Below are the code and all the weights of a small trained network. Each question names an input and a class and asks about switching units off, where a switched-off unit gives its printed mean instead of its output.

import numpy as np


def w(rows, s, z=0):
    codes = np.array(rows[::2]) - 128.0
    scale = np.full(codes.shape[1], s)
    scale[-1] = z or s
    return codes * scale


def norm(h):
    return h / np.sqrt((h * h).mean(-1, keepdims=True) + 1e-5)


def f(y):
    return y / 2 * (1 + np.tanh(0.7978845608 * (y + 0.044715 * y**3)))


def log_softmax(a):
    a = a - a.max(-1, keepdims=True)
    return a - np.log(np.exp(a).sum(-1, keepdims=True))


def net(x, mask):
    res = np.array(x, float).reshape(1, 5) / 4 @ E
    u = 0
    for l in range(4):
        y = f(norm(res) @ A[l][:, :-1].T + A[l][:, -1])
        res = res + np.where(mask[u : u + 5], y, B[l][:, -1]) @ B[l][:, :-1]
        u += 5
    return log_softmax(norm(res)[-1] @ U[:, :-1].T + U[:, -1])


A, B = {}, {}
E = w([
[106,113,135,199,66,3,177],'x0',
[123,126,128,128,126,130,127],'x1',
[138,127,116,107,129,118,138],'x2',
[144,50,172,67,91,83,4],'x3',
[100,232,128,90,94,103,57],'x4',
],0.0043)
A[0] = w([
[125,211,111,107,231,239,170,131],'0.n0',
[101,254,94,153,73,77,123,3],'0.n1',
[117,228,123,62,132,181,74,15],'0.n2',
[150,105,144,68,114,205,79,45],'0.n3',
[116,108,124,174,138,136,239,84],'0.n4',
],0.0062,0.0025)
B[0] = w([
[189,40,184,130,1,89,111,253],'0.n0',
[80,178,194,73,144,238,227,168],'0.n1',
[111,211,39,174,147,58,69,195],'0.n2',
[130,118,111,124,214,172,129,185],'0.n3',
[40,149,10,124,121,127,90,181],'0.n4',
],0.0063,0.0054)
A[1] = w([
[112,144,190,68,76,128,89,14],'1.n0',
[140,158,82,101,141,197,127,25],'1.n1',
[132,93,126,107,255,160,68,173],'1.n2',
[145,170,176,71,59,126,84,40],'1.n3',
[104,167,115,110,220,43,57,3],'1.n4',
],0.0073,0.0033)
B[1] = w([
[176,175,20,160,63,88,114,158],'1.n0',
[178,73,89,197,40,95,134,119],'1.n1',
[117,223,253,30,126,161,231,252],'1.n2',
[172,215,14,250,138,112,82,194],'1.n3',
[24,126,68,143,177,239,53,171],'1.n4',
],0.0053,0.0037)
A[2] = w([
[186,3,157,162,84,89,155,37],'2.n0',
[150,201,138,166,80,152,106,134],'2.n1',
[146,199,69,218,108,90,91,110],'2.n2',
[148,32,114,116,105,89,100,3],'2.n3',
[75,98,94,118,150,136,119,83],'2.n4',
],0.0069,0.0021)
B[2] = w([
[8,216,71,137,202,245,44,235],'2.n0',
[104,3,32,94,178,93,178,196],'2.n1',
[155,51,178,156,90,45,177,253],'2.n2',
[156,166,104,41,127,209,93,172],'2.n3',
[252,72,85,65,55,114,36,126],'2.n4',
],0.0058,0.0042)
A[3] = w([
[131,130,82,86,131,194,20,103],'3.n0',
[58,184,133,151,250,133,39,4],'3.n1',
[139,67,77,183,89,2,124,78],'3.n2',
[88,133,70,173,92,97,178,173],'3.n3',
[183,89,143,96,116,185,126,238],'3.n4',
],0.0072,0.0027)
B[3] = w([
[68,25,77,183,132,136,181,240],'3.n0',
[92,15,55,254,61,203,142,194],'3.n1',
[252,209,133,160,96,122,50,255],'3.n2',
[181,107,181,98,181,111,50,218],'3.n3',
[83,160,111,159,145,66,161,175],'3.n4',
],0.0069,0.0059)
U = w([
[23,33,6,190,117,231,96,254],'0',
[252,167,96,173,80,31,19,9],'1',
[70,169,244,23,171,104,254,91],'2',
],0.0089,0.00064)

Each question gives the input, the list of numbers given to net, and the class t.
The units are the neurons (one row each of A and B). Each row of codes is followed by its name. A weight is (code - 128) times the scale printed after its matrix; where a second scale follows, it is the last column's (A, B and U).
mask holds one flag per neuron, layer by layer. A switched-off neuron (its flag False) gives its mean, the last column of its row in B, instead of its output. The means were averaged over made-up inputs and are rounded, as every weight is.
A unit's drop is (log p(t) with every unit on - log p(t) with that unit switched off) / (log p(t) with every unit on - log p(t) with every unit switched off).
The circuit of an input: a set's keep is (log p(t) with only the set's units on - log p(t) with every unit switched off) / (log p(t) with every unit on - log p(t) with every unit switched off). Starting from the 12 units with the biggest drops (on a tie, the unit counted first), units are removed one at a time, each time the one whose removal leaves the highest keep (on an exact tie, the one counted first), for as long as the keep stays at least 0.8.
units of the circuit, in order: the units of the circuit, biggest drop first
unit that matters most: the unit with the biggest drop
k most important neurons: the k neurons with the biggest drops, biggest first
k most important neurons of layer l: the k neurons of layer l with the biggest drops, biggest first
drop of u: that unit's drop, to one decimal
input [4,-1,-5,-4,6], class 2: units of the circuit, in order : (0.n1)
input [8,-1,4,0,6], class 2: 3 most important neurons : (0.n1, 0.n0, 0.n2)
input [1,1,-8,-6,3], class 2: 2 most important neurons of layer 3 : (3.n2, 3.n1)
input [2,3,-1,-2,1], class 2: 3 most important neurons : (0.n1, 2.n0, 3.n1)
input [-7,-2,7,-2,1], class 1: 3 most important neurons : (0.n0, 0.n2, 1.n3)
input [-1,8,-5,3,8], class 0: 2 most important neurons of layer 0 : (0.n0, 0.n2)
input [-6,-1,-2,-3,1], class 1: 2 most important neurons : (0.n0, 0.n2)
input [3,-3,-8,-1,-8], class 1: 2 most important neurons : (0.n0, 0.n4)
input [5,1,2,0,6], class 2: 2 most important neurons : (0.n1, 0.n0)
input [-1,-4,-8,-8,8], class 1: 2 most important neurons : (0.n0, 1.n2)
input [7,-5,7,-5,-2], class 1: 2 most important neurons : (1.n2, 0.n4)
input [-2,6,-6,8,-2], class 2: 2 most important neurons : (0.n0, 1.n2)
input [-2,-7,8,7,7], class 0: 2 most important neurons : (0.n0, 1.n4)
input [2,-3,-1,-5,-2], class 1: unit that matters most : 0.n4
input [7,-8,-7,-2,-4], class 1: drop of 0.n4 : 0.1
input [-7,4,-8,2,-7], class 2: drop of 1.n2 : 0.5
input [2,2,0,-1,2], class 2: drop of 0.n1 : 0.3
